Below is a small trained network, with its code and all its weights. Each question gives an input and a class and asks what happens when units are switched off, that is, made to give their printed mean instead of their output.

import numpy as np


def w(rows, s, z=0):
    codes = np.array(rows[::2]) - 128.0
    scale = np.full(codes.shape[1], s)
    scale[-1] = z or s
    return codes * scale


def f(y):
    return np.maximum(y, 0)


def log_softmax(a):
    a = a - a.max(-1, keepdims=True)
    return a - np.log(np.exp(a).sum(-1, keepdims=True))


def net(x, mask):
    res = np.array(x, float).reshape(1, 6) / 4 @ E
    y = f(res @ A[0][:, :-1].T + A[0][:, -1])
    res = res + np.where(mask, y, B[0][:, -1]) @ B[0][:, :-1]
    return log_softmax(res[-1] @ U[:, :-1].T + U[:, -1])


A, B = {}, {}
E = w([
[129,128,127],'x0',
[128,128,128],'x1',
[169,239,78],'x2',
[2,183,142],'x3',
[127,128,127],'x4',
[99,97,19],'x5',
],0.005)
A[0] = w([
[68,141,150,94],'neuron 0',
[51,156,141,34],'neuron 1',
[219,82,115,9],'neuron 2',
[99,114,102,67],'neuron 3',
[62,163,130,68],'neuron 4',
[116,81,142,40],'neuron 5',
[100,33,162,49],'neuron 6',
[122,130,127,217],'neuron 7',
[147,212,96,61],'neuron 8',
[85,72,162,90],'neuron 9',
[86,104,5,66],'neuron 10',
[158,95,112,92],'neuron 11',
[114,92,135,84],'neuron 12',
[50,160,142,42],'neuron 13',
[119,130,126,253],'neuron 14',
[156,189,253,37],'neuron 15',
[127,144,162,114],'neuron 16',
[117,115,136,111],'neuron 17',
[189,111,119,6],'neuron 18',
[158,212,104,26],'neuron 19',
[119,130,125,244],'neuron 20',
],0.012,0.0053)
B[0] = w([
[183,134,128,168],'neuron 0',
[206,133,133,160],'neuron 1',
[226,131,144,164],'neuron 2',
[146,107,95,137],'neuron 3',
[195,122,134,165],'neuron 4',
[119,160,85,136],'neuron 5',
[118,166,49,179],'neuron 6',
[108,155,167,217],'neuron 7',
[96,172,69,170],'neuron 8',
[101,155,77,176],'neuron 9',
[114,3,114,194],'neuron 10',
[167,135,141,148],'neuron 11',
[123,146,105,141],'neuron 12',
[208,129,129,165],'neuron 13',
[97,170,189,253],'neuron 14',
[105,4,91,189],'neuron 15',
[120,100,121,148],'neuron 16',
[124,135,118,136],'neuron 17',
[191,141,147,138],'neuron 18',
[112,189,66,157],'neuron 19',
[100,166,184,244],'neuron 20',
],0.043,0.0053)
U = w([
[254,133,140,15],'0',
[112,175,16,50],'1',
[120,2,109,46],'2',
[133,135,169,254],'3',
[125,139,167,212],'4',
[134,141,162,219],'5',
],0.0076,0.004)

Each question gives the input, the list of numbers given to net, and the class t.
The units are the neurons (one row each of A and B). Each row of codes is followed by its name. A weight is (code - 128) times the scale printed after its matrix; where a second scale follows, it is the last column's (A, B and U).
mask holds one flag per neuron, in row order. A switched-off neuron (its flag False) gives its mean, the last column of its row in B, instead of its output. The means were averaged over made-up inputs and are rounded, as every weight is.
A unit's drop is (log p(t) with every unit on - log p(t) with that unit switched off) / (log p(t) with every unit on - log p(t) with every unit switched off).
The circuit of an input: a set's keep is (log p(t) with only the set's units on - log p(t) with every unit switched off) / (log p(t) with every unit on - log p(t) with every unit switched off). Starting from the 12 units with the biggest drops (on a tie, the unit counted first), units are removed one at a time, each time the one whose removal leaves the highest keep (on an exact tie, the one counted first), for as long as the keep stays at least 0.8.
units of the circuit, in order: the units of the circuit, biggest drop first
most important unit: the unit with the biggest drop
top k neurons: the k neurons with the biggest drops, biggest first
drop when u is switched off: that unit's drop, to one decimal
input [7,2,8,-6,5,-8], class 1: most important unit => neuron 19
input [-4,-2,-5,7,2,-4], class 0: units of the circuit, in order => (neuron 13; neuron 1)
input [-8,3,-8,3,2,-1], class 1: top 2 neurons => (neuron 6; neuron 9)
input [-4,-3,-8,5,-7,-8], class 1: top 2 neurons => (neuron 6; neuron 9)
input [7,6,-8,7,-6,-5], class 1: top 3 neurons => (neuron 9; neuron 6; neuron 2)
input [-7,0,-7,4,-4,-6], class 1: units of the circuit, in order => (neuron 6; neuron 9)
input [-3,3,-8,6,6,3], class 1: top 2 neurons => (neuron 6; neuron 9)
input [2,8,8,-5,4,-1], class 1: top 2 neurons => (neuron 19; neuron 8)
input [-4,4,-8,0,3,-5], class 1: top 2 neurons => (neuron 6; neuron 9)
input [4,6,-6,2,-6,3], class 1: top 2 neurons => (neuron 6; neuron 9)
input [-6,-2,7,5,1,-3], class 1: top 2 neurons => (neuron 8; neuron 19)
input [-4,4,2,-8,6,-2], class 0: drop when neuron 2 is switched off => 0.7
input [-3,-6,4,8,-4,7], class 0: drop when neuron 4 is switched off => 0.3
input [7,-8,2,7,-7,-8], class 2: units of the circuit, in order => (neuron 15)
input [-3,7,5,-3,-6,8], class 2: drop when neuron 10 is switched off => 1.5
